Below are the code and all the weights of a small trained network. Each question names an input and a target symbol and asks about switching units off, where a switched-off unit gives its printed mean instead of its output.

import numpy as np


def w(rows, s, z=0):
    codes = np.array(rows[::2]) - 128.0
    scale = np.full(codes.shape[1], s)
    scale[-1] = z or s
    return codes * scale


def norm(h):
    return h / np.sqrt((h * h).mean(-1, keepdims=True) + 1e-5)


def f(y):
    return np.maximum(y, 0)


def softmax(a):
    e = np.exp(a - a.max(-1, keepdims=True))
    return e / e.sum(-1, keepdims=True)


def log_softmax(a):
    a = a - a.max(-1, keepdims=True)
    return a - np.log(np.exp(a).sum(-1, keepdims=True))


def net(x, mask):
    ids = ['βηλξσψω'.index(c) for c in x.split()]
    T = len(ids)
    res = E[ids] + P[:T]
    u = 0
    for l in range(2):
        r = norm(res)
        for j in range(2):
            rows = slice(2 * j, 2 * j + 2)
            q, k, v = (r @ M[l][rows].T for M in (Q, K, V))
            z = softmax(np.where(np.tri(T) > 0, q @ k.T / 2**0.5, -1e9)) @ v
            o = O[l][rows]
            res = res + np.where(mask[u + j], z, o[:, -1]) @ o[:, :-1]
        u += 2
        y = f(norm(res) @ A[l][:, :-1].T + A[l][:, -1])
        res = res + np.where(mask[u : u + 4], y, B[l][:, -1]) @ B[l][:, :-1]
        u += 4
    return log_softmax(norm(res)[-1] @ U[:, :-1].T + U[:, -1])


Q, K, V, O, A, B = {}, {}, {}, {}, {}, {}
E = w([
[76,138,146,139,92,214],'β',
[81,150,133,182,73,169],'η',
[19,120,47,171,62,121],'λ',
[179,23,98,129,85,194],'ξ',
[172,208,47,186,28,127],'σ',
[159,162,2,84,159,242],'ψ',
[49,78,79,184,209,186],'ω',
],0.007)
P = w([
[21,248,255,86,116,237],'0',
[42,203,203,66,118,199],'1',
[61,175,169,74,120,186],'2',
[78,152,145,115,104,173],'3',
[94,123,125,141,105,161],'4',
[110,105,103,166,104,142],'5',
[129,75,79,192,101,125],'6',
[143,63,48,190,109,100],'7',
[167,45,20,236,104,81],'8',
],0.003)
Q[0] = w([
[107,175,51,116,81,139],'L0H1',
[143,194,214,34,245,71],'L0H1',
[253,92,247,101,162,78],'L0H2',
[108,72,205,74,125,50],'L0H2',
],0.015)
K[0] = w([
[185,100,166,155,187,142],'L0H1',
[102,162,249,97,106,175],'L0H1',
[17,242,105,88,146,155],'L0H2',
[129,219,137,170,116,168],'L0H2',
],0.014)
V[0] = w([
[28,157,173,162,216,151],'L0H1',
[181,62,181,119,167,235],'L0H1',
[65,145,223,84,11,64],'L0H2',
[147,246,79,92,80,85],'L0H2',
],0.011)
O[0] = w([
[154,128,81,181,93,6,209],'L0H1',
[194,212,44,167,148,162,79],'L0H1',
[184,142,145,145,254,133,6],'L0H2',
[103,211,219,193,133,140,1],'L0H2',
],0.0081,0.0044)
A[0] = w([
[123,21,159,114,112,11,3],'L0N1',
[130,68,99,21,249,191,124],'L0N2',
[73,115,43,254,162,253,58],'L0N3',
[230,90,114,130,55,214,114],'L0N4',
],0.0095,0.0019)
B[0] = w([
[118,222,152,23,213,95,255],'L0N1',
[157,24,10,63,170,167,188],'L0N2',
[94,191,127,31,60,234,203],'L0N3',
[231,128,251,99,116,1,222],'L0N4',
],0.0089,0.0063)
Q[1] = w([
[182,152,192,118,250,139],'L1H1',
[90,122,163,50,142,123],'L1H1',
[124,165,115,103,56,131],'L1H2',
[162,155,167,103,116,44],'L1H2',
],0.016)
K[1] = w([
[12,218,185,190,200,66],'L1H1',
[33,129,176,54,110,155],'L1H1',
[144,64,107,93,80,179],'L1H2',
[101,81,115,119,68,28],'L1H2',
],0.012)
V[1] = w([
[202,105,131,142,137,137],'L1H1',
[66,170,5,192,119,80],'L1H1',
[61,202,173,143,57,71],'L1H2',
[251,167,203,170,98,82],'L1H2',
],0.013)
O[1] = w([
[106,126,96,131,181,193,60],'L1H1',
[207,38,114,15,69,102,129],'L1H1',
[124,139,4,122,211,106,254],'L1H2',
[1,82,89,111,152,219,74],'L1H2',
],0.007,0.0046)
A[1] = w([
[205,139,59,150,107,156,186],'L1N1',
[144,167,76,190,107,208,6],'L1N2',
[82,133,186,140,175,110,44],'L1N3',
[73,87,226,253,135,121,165],'L1N4',
],0.016,0.0025)
B[1] = w([
[99,140,180,208,167,94,253],'L1N1',
[167,148,60,77,30,157,181],'L1N2',
[150,156,186,82,138,180,213],'L1N3',
[107,7,163,174,39,100,201],'L1N4',
],0.014,0.0072)
U = w([
[115,199,175,90,191,113,182],'β',
[148,132,121,123,116,139,5],'η',
[164,90,86,119,80,19,137],'λ',
[130,225,81,139,56,180,109],'ξ',
[76,71,48,123,180,165,115],'σ',
[80,78,211,189,78,144,158],'ψ',
[153,149,118,254,172,100,155],'ω',
],0.0087,0.0017)

Each question gives the input, a string of symbols that net reads in full, and the target symbol t.
The units are the heads (2 rows each of Q, K, V and O) and the neurons (one row each of A and B). Each row of codes is followed by its name. A weight is (code - 128) times the scale printed after its matrix; where a second scale follows, it is the last column's (O, A, B and U).
mask holds one flag per unit, layer by layer, with each layer's heads first. A switched-off unit (its flag False) gives its mean, the last column of its rows in O or B, instead of its output. The means were averaged over made-up inputs and are rounded, as every weight is.
A unit's drop is (log p(t) with every unit on - log p(t) with that unit switched off) / (log p(t) with every unit on - log p(t) with every unit switched off).
The circuit of an input: a set's keep is (log p(t) with only the set's units on - log p(t) with every unit switched off) / (log p(t) with every unit on - log p(t) with every unit switched off). Starting from all 12 units, units are removed one at a time, each time the one whose removal leaves the highest keep (on an exact tie, the one counted first), for as long as the keep stays at least 0.8.
units of the circuit, in order: the units of the circuit, biggest drop first
unit that matters most: the unit with the biggest drop
k most important neurons of layer l: the k neurons of layer l with the biggest drops, biggest first
heads that matter: for each layer, one digit per head in row order, 1 if its drop is at least 0.15 and else 0, layers parted by /
input ω λ λ β β, target β: most important neuron of layer 0 => L0N1
input β λ η, target β: heads that matter => 11 / 00
input β β λ η λ ξ λ, target ξ: 2 most important neurons of layer 0 => L0N3; L0N1
input η σ β σ η, target ψ: heads that matter => 10 / 00
input λ σ λ λ σ β σ λ σ, target ψ: heads that matter => 10 / 00
input ω ψ ξ σ λ, target σ: heads that matter => 11 / 10
input β ω σ ξ σ η, target σ: units of the circuit, in order => L0N2; L0H2; L0H1
input η ξ η λ σ λ σ, target σ: heads that matter => 11 / 00
input ξ ω λ, target ω: units of the circuit, in order => L0H1; L0N4; L1H1
input η σ ξ ψ β β σ ω, target σ: units of the circuit, in order => L0H2; L0N4; L1H1
input ω η λ β λ λ η, target β: units of the circuit, in order => L0N1; L0H1; L0H2
input ω η σ ψ σ ψ σ η, target ξ: units of the circuit, in order => L0H2; L0N4; L1N2; L0N1
input λ ω β, target λ: heads that matter => 00 / 10
input β σ λ σ η ω ξ, target ω: heads that matter => 11 / 10
input ω λ λ λ ξ λ σ ω β, target ω: units of the circuit, in order => L0H1; L1H1
input λ β ω σ λ λ λ β, target β: unit that matters most => L0H1
input ξ η σ σ λ σ σ β, target σ: 3 most important neurons of layer 0 => L0N2; L0N4; L0N3
input σ ψ ψ λ β λ σ λ, target ψ: heads that matter => 11 / 00
input η ψ ω σ ψ λ, target ξ: heads that matter => 00 / 00
input σ σ ξ, target σ: unit that matters most => L0N2
input σ ξ ω ω, target ω: units of the circuit, in order => L0H1; L1N1
input σ σ ξ ω λ σ ω ω, target ω: units of the circuit, in order => L0H1; L1H1
input ξ ξ ω η, target ω: 2 most important neurons of layer 0 => L0N4; L0N3
input σ ψ λ λ λ, target β: units of the circuit, in order => L0H1; L0N1; L0H2
input ω λ ω ψ λ β, target ξ: 3 most important neurons of layer 1 => L1N1; L1N4; L1N3
input ξ σ β, target σ: units of the circuit, in order => L0N2; L0H2
